Below are the code and all the weights of a small trained network. Each question names an input and a class and asks about switching units off, where a switched-off unit gives its printed mean instead of its output.

import numpy as np


def w(rows, s, z=0):
    codes = np.array(rows[::2]) - 128.0
    scale = np.full(codes.shape[1], s)
    scale[-1] = z or s
    return codes * scale


def f(y):
    return np.maximum(y, 0)


def log_softmax(a):
    a = a - a.max(-1, keepdims=True)
    return a - np.log(np.exp(a).sum(-1, keepdims=True))


def net(x, mask):
    res = np.array(x, float).reshape(1, 3) / 4 @ E
    y = f(res @ A[0][:, :-1].T + A[0][:, -1])
    res = res + np.where(mask, y, B[0][:, -1]) @ B[0][:, :-1]
    return log_softmax(res[-1] @ U[:, :-1].T + U[:, -1])


A, B = {}, {}
E = w([
[136,173,146,142,171,11,171,183],'x0',
[79,97,75,184,171,147,191,86],'x1',
[180,79,158,209,113,80,115,70],'x2',
],0.012)
A[0] = w([
[103,190,151,151,131,91,174,172,165],'neuron 1',
[128,124,144,116,96,168,111,97,72],'neuron 2',
[84,80,113,133,119,193,125,89,101],'neuron 3',
[169,122,143,185,101,87,130,67,59],'neuron 4',
[113,178,107,80,149,157,160,154,43],'neuron 5',
[46,164,82,79,146,140,109,144,71],'neuron 6',
[156,116,207,127,111,104,101,81,50],'neuron 7',
[93,142,115,115,99,152,151,148,209],'neuron 8',
[141,115,149,89,102,146,92,111,118],'neuron 9',
[156,188,122,126,153,105,132,172,88],'neuron 10',
[208,167,157,95,73,122,50,204,115],'neuron 11',
[139,103,117,150,85,189,109,91,167],'neuron 12',
[94,132,71,158,205,151,189,88,71],'neuron 13',
[152,45,170,143,125,99,114,72,60],'neuron 14',
[126,96,120,87,97,166,87,117,165],'neuron 15',
[186,161,132,129,191,79,180,121,3],'neuron 16',
[35,97,89,225,117,159,251,128,60],'neuron 17',
[119,165,131,166,172,64,206,135,194],'neuron 18',
[89,197,155,80,152,152,98,138,45],'neuron 19',
[99,108,102,147,100,165,138,117,99],'neuron 20',
],0.013,0.0053)
B[0] = w([
[43,149,34,69,142,87,123,106,218],'neuron 1',
[103,141,45,66,154,120,146,79,184],'neuron 2',
[83,64,28,81,100,76,104,127,226],'neuron 3',
[155,95,53,169,66,190,188,214,216],'neuron 4',
[164,101,83,180,53,204,177,209,183],'neuron 5',
[190,105,48,199,63,180,152,191,196],'neuron 6',
[160,142,95,116,2,212,198,188,185],'neuron 7',
[103,202,45,171,112,86,64,213,187],'neuron 8',
[103,160,113,52,166,45,109,69,189],'neuron 9',
[74,113,89,59,161,101,138,78,186],'neuron 10',
[201,208,230,66,98,110,170,25,252],'neuron 11',
[73,137,9,88,115,70,106,116,240],'neuron 12',
[197,217,238,100,99,162,145,19,210],'neuron 13',
[208,109,69,164,82,162,176,201,215],'neuron 14',
[98,132,51,96,163,60,149,85,221],'neuron 15',
[125,94,56,7,126,88,193,134,192],'neuron 16',
[165,220,217,117,105,200,147,51,244],'neuron 17',
[106,95,19,78,74,29,117,113,252],'neuron 18',
[202,103,118,232,90,191,208,178,185],'neuron 19',
[91,127,98,26,163,80,85,65,181],'neuron 20',
],0.0068,0.012)
U = w([
[87,80,66,57,144,72,114,124,35],'0',
[187,214,210,91,95,189,148,68,125],'1',
[177,80,67,200,61,242,182,255,64],'2',
[123,143,102,128,114,93,85,133,230],'3',
[74,62,228,186,255,166,41,220,3],'4',
[77,48,226,217,190,166,39,227,3],'5',
[54,27,241,210,223,172,43,179,3],'6',
],0.0089,0.0058)

Each question gives the input, the list of numbers given to net, and the class t.
The units are the neurons (one row each of A and B). Each row of codes is followed by its name. A weight is (code - 128) times the scale printed after its matrix; where a second scale follows, it is the last column's (A, B and U).
mask holds one flag per neuron, in row order. A switched-off neuron (its flag False) gives its mean, the last column of its row in B, instead of its output. The means were averaged over made-up inputs and are rounded, as every weight is.
A unit's drop is (log p(t) with every unit on - log p(t) with that unit switched off) / (log p(t) with every unit on - log p(t) with every unit switched off).
The circuit of an input: a set's keep is (log p(t) with only the set's units on - log p(t) with every unit switched off) / (log p(t) with every unit on - log p(t) with every unit switched off). Starting from the 12 units with the biggest drops (on a tie, the unit counted first), units are removed one at a time, each time the one whose removal leaves the highest keep (on an exact tie, the one counted first), for as long as the keep stays at least 0.8.
circuit, biggest first: the units of the circuit, biggest drop first
unit that matters most: the unit with the biggest drop
top k neurons: the k neurons with the biggest drops, biggest first
drop of u: that unit's drop, to one decimal
input [-4,5,3], class 1: circuit, biggest first : neuron 17
input [2,-7,7], class 1: top 3 neurons : neuron 11; neuron 6; neuron 5
input [-5,-3,6], class 2: top 2 neurons : neuron 14; neuron 7
input [-8,-8,2], class 0: top 3 neurons : neuron 12; neuron 15; neuron 17
input [3,6,-6], class 1: top 2 neurons : neuron 13; neuron 17
input [2,-6,-6], class 1: top 3 neurons : neuron 11; neuron 4; neuron 14
input [3,-4,-6], class 2: top 3 neurons : neuron 19; neuron 5; neuron 6
input [-2,7,8], class 2: top 3 neurons : neuron 4; neuron 14; neuron 11
input [5,-6,-7], class 2: top 2 neurons : neuron 19; neuron 5
input [5,-2,6], class 2: top 2 neurons : neuron 4; neuron 7
input [2,3,-3], class 3: top 2 neurons : neuron 11; neuron 4
input [3,3,-2], class 3: top 4 neurons : neuron 11; neuron 3; neuron 12; neuron 15
input [-2,-5,-1], class 1: drop of neuron 11 : 0.3
input [3,4,-5], class 2: drop of neuron 11 : 0.7
input [-1,0,8], class 2: drop of neuron 5 : 0.0
input [4,4,5], class 2: unit that matters most : neuron 4
